Below is a small trained network, with its code and all its weights. Each question gives an input and a target symbol and asks what happens when units are switched off, that is, made to give their printed mean instead of their output.

import numpy as np


def w(rows, s, z=0):
    codes = np.array(rows[::2]) - 128.0
    scale = np.full(codes.shape[1], s)
    scale[-1] = z or s
    return codes * scale


def f(y):
    return y / 2 * (1 + np.tanh(0.7978845608 * (y + 0.044715 * y**3)))


def softmax(a):
    e = np.exp(a - a.max(-1, keepdims=True))
    return e / e.sum(-1, keepdims=True)


def log_softmax(a):
    a = a - a.max(-1, keepdims=True)
    return a - np.log(np.exp(a).sum(-1, keepdims=True))


def net(x, mask):
    ids = ['ΓΨΩβηθ'.index(c) for c in x.split()]
    T = len(ids)
    res = E[ids] + P[:T]
    r = res
    for j in range(3):
        rows = slice(2 * j, 2 * j + 2)
        q, k, v = (r @ M[0][rows].T for M in (Q, K, V))
        z = softmax(np.where(np.tri(T) > 0, q @ k.T / 2**0.5, -1e9)) @ v
        o = O[0][rows]
        res = res + np.where(mask[j], z, o[:, -1]) @ o[:, :-1]
    y = f(res @ A[0][:, :-1].T + A[0][:, -1])
    res = res + np.where(mask[3:11], y, B[0][:, -1]) @ B[0][:, :-1]
    return log_softmax(res[-1] @ U[:, :-1].T + U[:, -1])


Q, K, V, O, A, B = {}, {}, {}, {}, {}, {}
E = w([
[117,189,131,88,191,150],'Γ',
[197,65,168,179,155,97],'Ψ',
[190,160,52,187,125,73],'Ω',
[91,60,105,141,149,165],'β',
[201,117,93,34,90,116],'η',
[142,221,89,75,4,157],'θ',
],0.017)
P = w([
[118,187,47,135,103,100],'0',
[125,58,138,190,201,93],'1',
[110,127,123,124,193,97],'2',
[126,163,219,118,93,185],'3',
[140,129,172,85,131,113],'4',
[23,161,110,157,186,126],'5',
[142,89,176,121,166,62],'6',
[83,200,118,100,105,120],'7',
[123,111,103,90,182,63],'8',
[92,254,6,114,87,110],'9',
[169,132,143,92,30,34],'10',
[201,134,163,97,58,59],'11',
],0.0078)
Q[0] = w([
[120,93,148,89,48,108],'h1',
[111,1,166,114,179,87],'h1',
[195,158,151,87,94,136],'h2',
[98,58,178,83,246,173],'h2',
[173,125,114,150,100,75],'h3',
[162,129,20,170,85,139],'h3',
],0.0089)
K[0] = w([
[112,137,78,193,124,2],'h1',
[163,94,97,112,63,44],'h1',
[191,96,68,80,251,89],'h2',
[175,126,145,140,148,109],'h2',
[99,170,173,36,169,50],'h3',
[161,175,50,99,186,176],'h3',
],0.0071)
V[0] = w([
[141,138,221,99,176,123],'h1',
[141,147,134,57,69,100],'h1',
[181,172,245,131,94,178],'h2',
[75,106,150,156,78,220],'h2',
[164,190,92,183,164,157],'h3',
[52,99,153,164,165,159],'h3',
],0.012)
O[0] = w([
[107,64,98,88,59,92,55],'h1',
[131,191,173,191,38,124,132],'h1',
[137,202,149,123,63,89,34],'h2',
[254,160,132,79,121,195,32],'h2',
[100,146,147,52,238,74,239],'h3',
[158,109,59,63,100,101,2],'h3',
],0.009,0.0073)
A[0] = w([
[50,72,120,74,56,162,157],'n1',
[158,44,193,71,147,181,95],'n2',
[54,79,51,218,177,90,249],'n3',
[23,75,40,157,43,166,72],'n4',
[222,133,175,161,109,179,97],'n5',
[165,2,231,134,142,205,126],'n6',
[212,118,111,119,79,203,108],'n7',
[105,225,156,224,205,201,3],'n8',
],0.0059,0.0034)
B[0] = w([
[207,165,174,171,176,54,130],'n1',
[65,205,105,138,116,176,127],'n2',
[107,130,114,96,85,56,251],'n3',
[157,120,161,105,110,129,125],'n4',
[223,96,163,180,159,120,128],'n5',
[111,234,40,52,187,68,135],'n6',
[130,63,99,188,221,179,122],'n7',
[173,27,255,110,157,134,193],'n8',
],0.0063,0.012)
U = w([
[177,165,158,124,182,135,61],'Γ',
[104,151,160,54,201,74,136],'Ψ',
[141,85,99,75,105,86,2],'Ω',
[124,142,72,98,87,42,243],'β',
[220,96,59,97,212,155,164],'η',
[46,70,95,254,89,158,14],'θ',
],0.0068,0.0038)

Each question gives the input, a string of symbols that net reads in full, and the target symbol t.
The units are the heads (2 rows each of Q, K, V and O) and the neurons (one row each of A and B). Each row of codes is followed by its name. A weight is (code - 128) times the scale printed after its matrix; where a second scale follows, it is the last column's (O, A, B and U).
mask holds one flag per unit, heads first, then neurons. A switched-off unit (its flag False) gives its mean, the last column of its rows in O or B, instead of its output. The means were averaged over made-up inputs and are rounded, as every weight is.
A unit's drop is (log p(t) with every unit on - log p(t) with that unit switched off) / (log p(t) with every unit on - log p(t) with every unit switched off).
The circuit of an input: a set's keep is (log p(t) with only the set's units on - log p(t) with every unit switched off) / (log p(t) with every unit on - log p(t) with every unit switched off). Starting from all 11 units, units are removed one at a time, each time the one whose removal leaves the highest keep (on an exact tie, the one counted first), for as long as the keep stays at least 0.8.
circuit, biggest first: the units of the circuit, biggest drop first
unit that matters most: the unit with the biggest drop
heads that matter: for each layer, one digit per head in row order, 1 if its drop is at least 0.15 and else 0, layers parted by /
drop when u is switched off: that unit's drop, to one decimal
input Γ Γ Γ θ Ψ Ψ Ω Ψ θ Ψ Ψ, target β: unit that matters most -> n8
input θ Ω θ, target Γ: circuit, biggest first -> h1; n3; h3
input Ω β β Ω, target η: circuit, biggest first -> h2; h1
input θ Ω Ω Ω Ω Ω Ψ Ω Ω Ω, target Ψ: circuit, biggest first -> h3; n8
input Γ Ψ θ Γ, target β: circuit, biggest first -> h1; h3
input θ β β θ θ β, target Γ: circuit, biggest first -> h2; h1
input β β β, target η: heads that matter -> 011
input Ω η η θ Ω, target θ: circuit, biggest first -> h3; h1
input θ Γ β, target Γ: circuit, biggest first -> h1; h2
input β β η θ, target η: heads that matter -> 111
input Ω Ω Ω θ θ Ω, target Γ: heads that matter -> 110
input θ Ω Ω, target Γ: circuit, biggest first -> h1; n8
input Ω θ β Ω β β θ, target η: circuit, biggest first -> h2; n3; h1
input β Ψ Ω β Ω Ω, target η: circuit, biggest first -> h2
input β Ω η η Ω, target θ: drop when h1 is switched off -> 0.1
input η Ψ Ψ, target θ: drop when h2 is switched off -> 0.5
input Ω β Ω η θ θ β θ θ Ψ, target Γ: drop when n8 is switched off -> 0.1
input η θ η, target θ: drop when h3 is switched off -> 0.4
